Below are the code and all the weights of a small trained network. Each question names an input and a class and asks about switching units off, where a switched-off unit gives its printed mean instead of its output.

import numpy as np


def w(rows, s, z=0):
    codes = np.array(rows[::2]) - 128.0
    scale = np.full(codes.shape[1], s)
    scale[-1] = z or s
    return codes * scale


def f(y):
    return np.maximum(y, 0)


def log_softmax(a):
    a = a - a.max(-1, keepdims=True)
    return a - np.log(np.exp(a).sum(-1, keepdims=True))


def net(x, mask):
    res = np.array(x, float).reshape(1, 8) / 4 @ E
    y = f(res @ A[0][:, :-1].T + A[0][:, -1])
    res = res + np.where(mask, y, B[0][:, -1]) @ B[0][:, :-1]
    return log_softmax(res[-1] @ U[:, :-1].T + U[:, -1])


A, B = {}, {}
E = w([
[154,121,153,137,127,115,250,176,127],'x0',
[144,164,184,128,81,184,120,204,189],'x1',
[173,187,29,138,101,175,181,105,66],'x2',
[71,111,57,254,160,128,131,65,175],'x3',
[182,124,22,131,199,140,40,133,152],'x4',
[177,172,53,45,156,151,165,215,203],'x5',
[66,176,132,83,67,170,191,83,112],'x6',
[54,127,131,110,151,71,160,100,232],'x7',
],0.0095)
A[0] = w([
[210,129,149,131,154,97,106,159,113,184],'n0',
[126,164,85,201,134,115,203,105,112,173],'n1',
[116,98,135,140,126,108,60,124,122,137],'n2',
[121,91,136,133,128,112,50,84,139,153],'n3',
[156,131,24,119,135,107,142,158,126,167],'n4',
[107,158,102,161,101,140,167,109,100,135],'n5',
[41,119,209,105,137,95,156,129,146,147],'n6',
[149,190,99,81,139,123,112,151,158,217],'n7',
[142,251,153,65,74,159,145,110,113,98],'n8',
[91,84,173,150,118,80,167,159,143,163],'n9',
[116,173,131,135,135,133,115,152,191,114],'n10',
[103,160,97,134,151,109,120,174,233,158],'n11',
[156,146,147,64,100,176,156,169,116,159],'n12',
[133,124,126,138,99,129,126,123,158,28],'n13',
[82,150,81,152,120,161,194,93,91,171],'n14',
[212,104,173,136,147,151,138,132,66,135],'n15',
[63,116,161,128,144,78,192,112,157,126],'n16',
[83,144,89,137,132,131,128,132,151,3],'n17',
[100,83,161,119,115,61,152,119,159,128],'n18',
[178,99,174,185,87,118,109,159,99,150],'n19',
[128,99,190,152,112,144,116,153,102,134],'n20',
[111,154,132,148,106,143,121,192,169,136],'n21',
[133,118,145,111,93,149,138,149,84,144],'n22',
[136,128,49,153,120,119,148,101,94,166],'n23',
[156,72,139,159,152,117,94,99,98,212],'n24',
[105,118,122,200,159,104,57,110,130,170],'n25',
[56,153,166,123,111,93,202,147,137,196],'n26',
[144,109,129,127,125,132,171,173,73,188],'n27',
[119,118,85,147,134,103,37,134,121,122],'n28',
],0.014,0.0042)
B[0] = w([
[181,200,114,145,184,85,122,166,217,201],'n0',
[103,77,37,207,69,87,49,111,117,233],'n1',
[78,206,148,27,154,195,95,83,178,194],'n2',
[41,160,201,37,159,243,84,122,179,212],'n3',
[207,97,66,135,236,99,90,178,116,235],'n4',
[119,112,99,170,58,126,72,95,88,200],'n5',
[33,86,175,73,15,102,191,194,140,236],'n6',
[224,114,80,103,172,171,174,122,143,221],'n7',
[193,86,176,27,95,152,157,78,43,250],'n8',
[65,121,141,147,109,113,157,133,149,212],'n9',
[155,141,65,187,76,160,255,83,155,180],'n10',
[112,86,10,184,126,232,217,114,171,229],'n11',
[228,139,167,110,131,108,159,70,65,244],'n12',
[143,122,121,113,156,121,138,140,127,133],'n13',
[96,62,88,203,89,89,43,52,57,234],'n14',
[154,191,155,139,113,55,128,119,153,215],'n15',
[53,30,81,76,56,54,146,202,150,219],'n16',
[141,80,165,183,111,154,145,124,137,158],'n17',
[40,100,127,74,166,128,188,226,176,200],'n18',
[107,228,124,193,67,111,109,145,157,206],'n19',
[100,199,201,146,89,54,132,113,172,194],'n20',
[160,132,118,185,87,165,205,85,138,184],'n21',
[181,173,192,82,92,120,124,115,121,196],'n22',
[134,78,45,184,178,98,33,81,148,221],'n23',
[79,152,157,99,166,138,29,146,193,221],'n24',
[43,119,178,80,119,224,65,127,114,236],'n25',
[87,75,149,94,65,108,137,163,102,242],'n26',
[164,180,227,154,118,75,59,133,116,211],'n27',
[75,161,147,72,220,219,96,92,158,217],'n28',
],0.0069,0.015)
U = w([
[156,128,178,66,65,135,135,92,28,87],'0',
[152,95,46,152,150,203,189,119,193,114],'1',
[177,119,74,95,255,75,98,177,148,5],'2',
[85,57,67,190,124,97,33,89,87,197],'3',
[124,221,179,161,83,61,105,140,170,106],'4',
[39,48,137,91,81,72,169,190,158,125],'5',
[67,143,143,79,172,223,62,108,175,223],'6',
],0.0093,0.0021)

Each question gives the input, the list of numbers given to net, and the class t.
The units are the neurons (one row each of A and B). Each row of codes is followed by its name. A weight is (code - 128) times the scale printed after its matrix; where a second scale follows, it is the last column's (A, B and U).
mask holds one flag per neuron, in row order. A switched-off neuron (its flag False) gives its mean, the last column of its row in B, instead of its output. The means were averaged over made-up inputs and are rounded, as every weight is.
A unit's drop is (log p(t) with every unit on - log p(t) with that unit switched off) / (log p(t) with every unit on - log p(t) with every unit switched off).
The circuit of an input: a set's keep is (log p(t) with only the set's units on - log p(t) with every unit switched off) / (log p(t) with every unit on - log p(t) with every unit switched off). Starting from the 12 units with the biggest drops (on a tie, the unit counted first), units are removed one at a time, each time the one whose removal leaves the highest keep (on an exact tie, the one counted first), for as long as the keep stays at least 0.8.
circuit, biggest first: the units of the circuit, biggest drop first
k most important neurons: the k neurons with the biggest drops, biggest first
drop when u is switched off: that unit's drop, to one decimal
input [1,-4,-2,4,3,7,-5,-1], class 1: 2 most important neurons => [n11; n27]
input [-4,1,2,-7,6,6,7,-3], class 0: circuit, biggest first => [n8]
input [-1,-2,0,-6,-1,1,-1,-5], class 4: circuit, biggest first => [n0; n15]
input [3,-6,-6,4,-2,-1,-7,2], class 5: 3 most important neurons => [n16; n6; n18]
input [1,5,-2,2,-8,3,8,-2], class 0: 4 most important neurons => [n8; n12; n22; n11]
input [-1,0,-4,4,-7,-2,-6,-5], class 4: 3 most important neurons => [n19; n20; n11]
input [-6,-5,3,-6,-2,-2,-2,-4], class 4: 2 most important neurons => [n15; n25]
input [5,7,-2,-4,-4,8,-2,5], class 1: 2 most important neurons => [n11; n7]
input [4,-7,8,-2,0,-1,-8,-6], class 2: 2 most important neurons => [n0; n4]
input [2,7,3,-5,-8,-1,2,4], class 0: 3 most important neurons => [n8; n12; n22]
input [-4,1,-4,5,-1,-5,-3,7], class 6: 3 most important neurons => [n3; n25; n2]
input [6,-2,0,-5,5,3,5,-1], class 0: 2 most important neurons => [n8; n12]
input [-1,-4,-5,-6,6,2,-7,-2], class 6: 3 most important neurons => [n3; n28; n2]
input [4,2,-2,2,6,1,-8,6], class 1: circuit, biggest first => [n11]
input [1,5,-3,-7,-6,8,-3,-3], class 0: drop when n8 is switched off => 0.2
input [8,8,0,-4,-8,4,-2,-4], class 0: drop when n8 is switched off => 2.1
input [-2,-3,-5,6,4,-7,6,-1], class 6: drop when n18 is switched off => 0.0
